Below is a small trained network, with its code and all its weights. Each question gives an input and a class and asks what happens when units are switched off, that is, made to give their printed mean instead of their output.

import numpy as np


def w(rows, s, z=0):
    codes = np.array(rows[::2]) - 128.0
    scale = np.full(codes.shape[1], s)
    scale[-1] = z or s
    return codes * scale


def norm(h):
    return h / np.sqrt((h * h).mean(-1, keepdims=True) + 1e-5)


def f(y):
    return y / 2 * (1 + np.tanh(0.7978845608 * (y + 0.044715 * y**3)))


def log_softmax(a):
    a = a - a.max(-1, keepdims=True)
    return a - np.log(np.exp(a).sum(-1, keepdims=True))


def net(x, mask):
    res = np.array(x, float).reshape(1, 4) / 4 @ E
    u = 0
    for l in range(4):
        y = f(norm(res) @ A[l][:, :-1].T + A[l][:, -1])
        res = res + np.where(mask[u : u + 8], y, B[l][:, -1]) @ B[l][:, :-1]
        u += 8
    return log_softmax(norm(res)[-1] @ U[:, :-1].T + U[:, -1])


A, B = {}, {}
E = w([
[177,41,216,166,106,183,126,106,12,196,70],'x0',
[167,201,116,200,178,86,135,133,67,9,50],'x1',
[95,100,115,218,245,39,104,30,108,178,215],'x2',
[128,126,127,126,128,129,128,132,126,126,130],'x3',
],0.0015)
A[0] = w([
[167,118,131,103,113,160,62,121,122,140,102,38],'0.n0',
[127,95,166,149,135,134,206,144,104,137,127,50],'0.n1',
[134,76,213,205,157,74,191,87,92,179,153,41],'0.n2',
[110,108,116,127,106,107,139,108,133,126,95,126],'0.n3',
[130,137,119,126,120,133,139,117,115,130,137,128],'0.n4',
[160,207,92,90,90,178,204,240,102,28,29,41],'0.n5',
[181,78,184,186,126,126,230,130,3,103,14,5],'0.n6',
[181,133,159,97,99,150,48,118,144,143,121,35],'0.n7',
],0.0016,0.002)
B[0] = w([
[114,106,134,129,87,148,134,151,140,157,150,25],'0.n0',
[134,153,138,84,117,164,100,84,135,166,117,37],'0.n1',
[120,142,21,63,156,178,32,70,92,148,103,106],'0.n2',
[102,135,137,142,132,145,107,128,139,127,121,125],'0.n3',
[127,129,129,125,127,116,107,145,126,132,128,128],'0.n4',
[146,54,125,123,94,72,46,58,254,76,92,254],'0.n5',
[184,204,198,103,126,196,23,108,137,155,234,165],'0.n6',
[43,100,122,134,105,145,137,161,127,147,114,22],'0.n7',
],0.0015,0.00069)
A[1] = w([
[175,134,151,87,72,204,153,144,83,135,31,4],'1.n0',
[109,198,99,71,62,152,189,251,211,64,115,69],'1.n1',
[123,80,137,31,42,185,142,183,195,169,115,59],'1.n2',
[166,121,193,86,54,199,120,155,65,131,42,20],'1.n3',
[159,104,190,171,141,119,154,113,92,122,78,35],'1.n4',
[63,92,89,101,160,121,130,93,150,201,207,29],'1.n5',
[147,68,190,112,109,183,130,115,101,213,151,8],'1.n6',
[119,137,129,124,125,140,106,106,133,124,125,127],'1.n7',
],0.0026,0.0015)
B[1] = w([
[134,112,176,174,141,81,135,173,183,98,180,170],'1.n0',
[142,117,107,101,167,129,65,2,63,146,105,253],'1.n1',
[78,162,102,130,186,148,162,158,44,176,172,212],'1.n2',
[140,138,184,192,129,123,146,187,177,100,169,198],'1.n3',
[145,143,133,107,142,184,51,121,120,131,150,128],'1.n4',
[194,119,183,134,99,82,89,94,184,99,122,175],'1.n5',
[97,114,78,142,96,96,148,126,124,139,34,158],'1.n6',
[138,122,130,120,144,128,124,140,129,128,125,129],'1.n7',
],0.0027,0.0021)
A[2] = w([
[94,159,103,160,184,64,103,111,200,120,212,100],'2.n0',
[67,109,145,109,78,190,188,251,175,143,132,85],'2.n1',
[103,72,127,157,152,128,143,118,131,178,178,38],'2.n2',
[59,119,88,23,108,116,142,119,238,154,212,82],'2.n3',
[97,187,64,31,64,148,139,176,183,64,117,63],'2.n4',
[131,24,187,123,78,191,132,144,126,226,202,36],'2.n5',
[79,155,61,16,104,199,139,106,127,181,162,9],'2.n6',
[158,181,111,96,96,136,128,130,144,63,24,42],'2.n7',
],0.0029,0.0013)
B[2] = w([
[124,125,137,100,66,180,195,217,139,128,118,248],'2.n0',
[132,214,141,130,97,183,171,160,84,165,103,165],'2.n1',
[138,130,138,109,86,146,93,109,161,102,82,140],'2.n2',
[217,146,214,252,118,136,92,122,102,175,187,248],'2.n3',
[135,109,105,107,174,100,89,40,94,165,85,175],'2.n4',
[58,149,43,14,132,106,165,136,152,99,96,226],'2.n5',
[145,127,168,244,229,139,68,118,30,124,138,165],'2.n6',
[145,81,104,84,149,117,108,80,206,117,137,165],'2.n7',
],0.0028,0.0017)
A[3] = w([
[71,36,88,41,113,113,114,52,130,199,88,4],'3.n0',
[126,219,77,142,149,112,172,175,129,65,144,53],'3.n1',
[68,166,75,162,171,85,249,194,150,59,150,8],'3.n2',
[147,135,141,179,183,152,89,101,6,141,102,85],'3.n3',
[205,192,207,177,76,174,122,179,149,39,120,33],'3.n4',
[48,176,16,102,172,96,132,64,107,207,184,52],'3.n5',
[177,108,151,206,186,61,3,32,145,105,111,91],'3.n6',
[118,141,206,197,86,154,142,209,163,206,209,100],'3.n7',
],0.0028,0.0016)
B[3] = w([
[44,90,183,231,149,49,77,92,176,132,73,136],'3.n0',
[69,36,137,121,128,121,117,125,128,185,121,142],'3.n1',
[49,87,117,162,157,126,102,203,72,143,159,146],'3.n2',
[152,188,107,97,151,155,63,88,134,169,222,194],'3.n3',
[120,3,187,183,183,162,60,135,148,142,121,172],'3.n4',
[170,50,232,177,150,183,60,179,133,37,83,157],'3.n5',
[104,163,104,68,68,168,184,175,119,175,115,251],'3.n6',
[190,161,73,75,66,87,184,71,181,43,100,211],'3.n7',
],0.0028,0.0026)
U = w([
[177,209,128,131,179,185,63,69,35,199,198,247],'0',
[139,134,40,24,150,101,98,54,194,43,34,105],'1',
[56,151,139,52,39,177,255,219,83,181,67,120],'2',
[207,24,233,178,130,197,86,194,153,50,84,95],'3',
[205,139,131,160,29,53,213,100,243,125,209,145],'4',
[8,67,66,190,201,64,157,238,97,80,181,25],'5',
[33,23,200,203,113,52,77,55,157,199,55,87],'6',
],0.009,0.0013)

Each question gives the input, the list of numbers given to net, and the class t.
The units are the neurons (one row each of A and B). Each row of codes is followed by its name. A weight is (code - 128) times the scale printed after its matrix; where a second scale follows, it is the last column's (A, B and U).
mask holds one flag per neuron, layer by layer. A switched-off neuron (its flag False) gives its mean, the last column of its row in B, instead of its output. The means were averaged over made-up inputs and are rounded, as every weight is.
A unit's drop is (log p(t) with every unit on - log p(t) with that unit switched off) / (log p(t) with every unit on - log p(t) with every unit switched off).
The circuit of an input: a set's keep is (log p(t) with only the set's units on - log p(t) with every unit switched off) / (log p(t) with every unit on - log p(t) with every unit switched off). Starting from the 12 units with the biggest drops (on a tie, the unit counted first), units are removed one at a time, each time the one whose removal leaves the highest keep (on an exact tie, the one counted first), for as long as the keep stays at least 0.8.
circuit, biggest first: the units of the circuit, biggest drop first
unit that matters most: the unit with the biggest drop
top k neurons: the k neurons with the biggest drops, biggest first
top k neurons in layer l: the k neurons of layer l with the biggest drops, biggest first
drop when u is switched off: that unit's drop, to one decimal
input [-8,7,3,4], class 5: circuit, biggest first : [3.n2]
input [0,1,1,-7], class 5: top 4 neurons : [1.n1; 2.n3; 2.n4; 1.n2]
input [-1,-7,8,-4], class 4: top 2 neurons : [1.n1; 2.n3]
input [1,0,3,-7], class 6: circuit, biggest first : [2.n3; 3.n0]
input [0,-8,5,-5], class 4: circuit, biggest first : [1.n1; 3.n7]
input [3,-1,1,8], class 6: top 4 neurons : [3.n0; 2.n0; 1.n6; 0.n2]
input [-3,6,1,-5], class 5: top 3 neurons in layer 1 : [1.n5; 1.n1; 1.n6]
input [-4,0,7,5], class 4: top 2 neurons : [2.n5; 3.n7]
input [2,-8,1,6], class 6: top 3 neurons : [2.n5; 3.n0; 2.n0]
input [-2,0,3,0], class 4: top 3 neurons : [3.n7; 2.n5; 3.n5]
input [-6,0,-6,0], class 0: top 2 neurons : [2.n6; 1.n2]
input [-6,2,1,-2], class 5: top 2 neurons : [2.n0; 3.n2]
input [7,-1,-3,-1], class 2: top 2 neurons in layer 2 : [2.n5; 2.n3]
input [2,1,-7,0], class 3: top 2 neurons : [3.n4; 1.n3]
input [-1,-8,5,3], class 4: unit that matters most : 2.n3
input [0,-4,-5,-1], class 0: top 2 neurons : [2.n6; 1.n1]
input [-6,-2,0,-7], class 0: top 3 neurons in layer 2 : [2.n6; 2.n3; 2.n4]
input [-4,1,2,3], class 5: top 2 neurons in layer 3 : [3.n2; 3.n6]
input [7,-4,0,-7], class 2: top 3 neurons in layer 2 : [2.n1; 2.n4; 2.n7]
input [-1,6,8,6], class 5: unit that matters most : 1.n1
input [-4,0,-1,-1], class 0: drop when 3.n7 is switched off : 0.1
input [-6,-2,6,-4], class 4: drop when 2.n3 is switched off : 0.1
input [-5,-6,-2,7], class 0: drop when 3.n5 is switched off : 0.0
